Below is a small trained network, with its code and all its weights. Each question gives an input and a class and asks what happens when units are switched off, that is, made to give their printed mean instead of their output.

import numpy as np


def w(rows, s, z=0):
    codes = np.array(rows[::2]) - 128.0
    scale = np.full(codes.shape[1], s)
    scale[-1] = z or s
    return codes * scale


def f(y):
    return y / 2 * (1 + np.tanh(0.7978845608 * (y + 0.044715 * y**3)))


def log_softmax(a):
    a = a - a.max(-1, keepdims=True)
    return a - np.log(np.exp(a).sum(-1, keepdims=True))


def net(x, mask):
    res = np.array(x, float).reshape(1, 3) / 4 @ E
    y = f(res @ A[0][:, :-1].T + A[0][:, -1])
    res = res + np.where(mask, y, B[0][:, -1]) @ B[0][:, :-1]
    return log_softmax(res[-1] @ U[:, :-1].T + U[:, -1])


A, B = {}, {}
E = w([
[136,149,112,101,132,246,211,155,216],'x0',
[148,122,155,241,116,166,109,88,155],'x1',
[85,155,178,135,116,144,181,3,101],'x2',
],0.0058)
A[0] = w([
[125,127,133,127,133,131,115,121,136,253],'n0',
[127,129,128,129,128,127,129,129,125,95],'n1',
[132,116,116,88,128,77,90,190,116,166],'n2',
[134,126,135,113,123,132,143,130,130,126],'n3',
[128,127,127,130,128,126,126,128,128,130],'n4',
[134,123,123,142,129,180,129,196,167,163],'n5',
[128,127,127,130,128,126,129,129,126,99],'n6',
[130,124,135,186,131,71,64,118,103,143],'n7',
[131,128,131,120,125,131,138,130,129,109],'n8',
[129,126,128,126,128,130,132,126,128,141],'n9',
[129,128,127,129,127,127,131,129,126,49],'n10',
[128,128,127,129,127,127,131,129,127,60],'n11',
[122,129,138,107,129,165,185,71,135,159],'n12',
[117,133,142,138,126,92,130,6,86,200],'n13',
[129,127,127,130,128,125,129,129,126,96],'n14',
[132,116,115,159,124,156,153,72,142,114],'n15',
[133,134,122,176,128,168,111,153,163,143],'n16',
[122,137,123,38,134,138,167,147,133,168],'n17',
[129,128,129,125,126,130,134,128,128,94],'n18',
[130,123,130,139,127,114,112,127,125,151],'n19',
[127,128,130,129,130,128,120,124,131,217],'n20',
[131,119,112,82,129,68,87,203,114,162],'n21',
[134,131,121,136,129,161,141,164,150,138],'n22',
[135,131,123,132,128,153,142,155,146,132],'n23',
[132,124,135,58,125,138,164,139,132,149],'n24',
],0.017,0.0031)
B[0] = w([
[146,155,103,93,127,109,163,206,4,157],'n0',
[125,120,134,137,128,134,118,110,156,123],'n1',
[129,169,179,133,128,138,122,103,102,236],'n2',
[131,136,118,131,127,138,125,133,141,133],'n3',
[127,126,129,127,128,127,127,125,127,129],'n4',
[117,89,111,124,133,137,197,186,162,196],'n5',
[124,122,133,135,128,131,120,113,148,123],'n6',
[130,86,67,123,119,103,74,58,93,235],'n7',
[128,130,125,134,127,137,122,124,149,127],'n8',
[132,135,125,125,127,128,131,139,118,131],'n9',
[122,118,137,142,128,136,113,99,175,116],'n10',
[122,119,136,140,128,135,115,103,169,118],'n11',
[116,193,121,121,134,179,109,154,117,204],'n12',
[141,113,139,150,128,115,230,66,122,238],'n13',
[123,121,133,135,128,132,119,110,151,123],'n14',
[126,155,172,125,132,131,113,115,128,170],'n15',
[142,101,137,127,123,83,183,157,122,166],'n16',
[120,174,60,131,127,164,163,113,136,216],'n17',
[127,127,131,135,127,134,121,119,151,123],'n18',
[124,120,120,114,133,118,123,116,96,144],'n19',
[136,139,116,108,128,118,146,167,60,148],'n20',
[128,175,194,134,131,140,122,100,99,254],'n21',
[123,104,119,128,129,135,150,163,160,162],'n22',
[125,111,120,127,128,135,141,155,153,152],'n23',
[123,161,77,132,126,155,142,113,148,186],'n24',
],0.032,0.0085)
U = w([
[135,165,174,146,137,137,150,109,106,253],'0',
[101,135,47,108,133,158,135,151,171,80],'1',
[154,2,51,137,107,67,129,110,116,142],'2',
[113,85,126,132,128,127,50,120,234,71],'3',
[123,135,142,98,125,117,5,123,112,29],'4',
[133,28,117,112,133,111,150,206,183,93],'5',
],0.0078,0.0019)

Each question gives the input, the list of numbers given to net, and the class t.
The units are the neurons (one row each of A and B). Each row of codes is followed by its name. A weight is (code - 128) times the scale printed after its matrix; where a second scale follows, it is the last column's (A, B and U).
mask holds one flag per neuron, in row order. A switched-off neuron (its flag False) gives its mean, the last column of its row in B, instead of its output. The means were averaged over made-up inputs and are rounded, as every weight is.
A unit's drop is (log p(t) with every unit on - log p(t) with that unit switched off) / (log p(t) with every unit on - log p(t) with every unit switched off).
The circuit of an input: a set's keep is (log p(t) with only the set's units on - log p(t) with every unit switched off) / (log p(t) with every unit on - log p(t) with every unit switched off). Starting from the 12 units with the biggest drops (on a tie, the unit counted first), units are removed one at a time, each time the one whose removal leaves the highest keep (on an exact tie, the one counted first), for as long as the keep stays at least 0.8.
circuit, biggest first: the units of the circuit, biggest drop first
top k neurons: the k neurons with the biggest drops, biggest first
drop when u is switched off: that unit's drop, to one decimal
input [-8,-7,-5], class 4: circuit, biggest first	[n13]
input [-1,7,-8], class 2: circuit, biggest first	[n7 n12]
input [4,-3,6], class 1: top 2 neurons	[n21 n2]
input [-8,-4,-4], class 4: circuit, biggest first	[n7 n13 n5]
input [-4,4,5], class 2: circuit, biggest first	[n21 n7]
input [-3,3,-3], class 4: circuit, biggest first	[n13 n17]
input [1,1,0], class 5: circuit, biggest first	[n21 n7 n2 n17]
input [7,-2,-3], class 1: top 2 neurons	[n17 n24]
input [0,-6,8], class 1: top 3 neurons	[n21 n2 n17]
input [-6,2,-2], class 2: top 3 neurons	[n7 n12 n15]
input [2,0,-8], class 5: top 2 neurons	[n5 n22]
input [-4,3,-8], class 4: top 3 neurons	[n13 n7 n17]
input [3,7,-6], class 5: drop when n23 is switched off	0.0
input [8,-8,-8], class 1: circuit, biggest first	[n17]
input [-3,3,-5], class 4: drop when n13 is switched off	0.5
input [-5,-2,6], class 2: drop when n2 is switched off	0.1
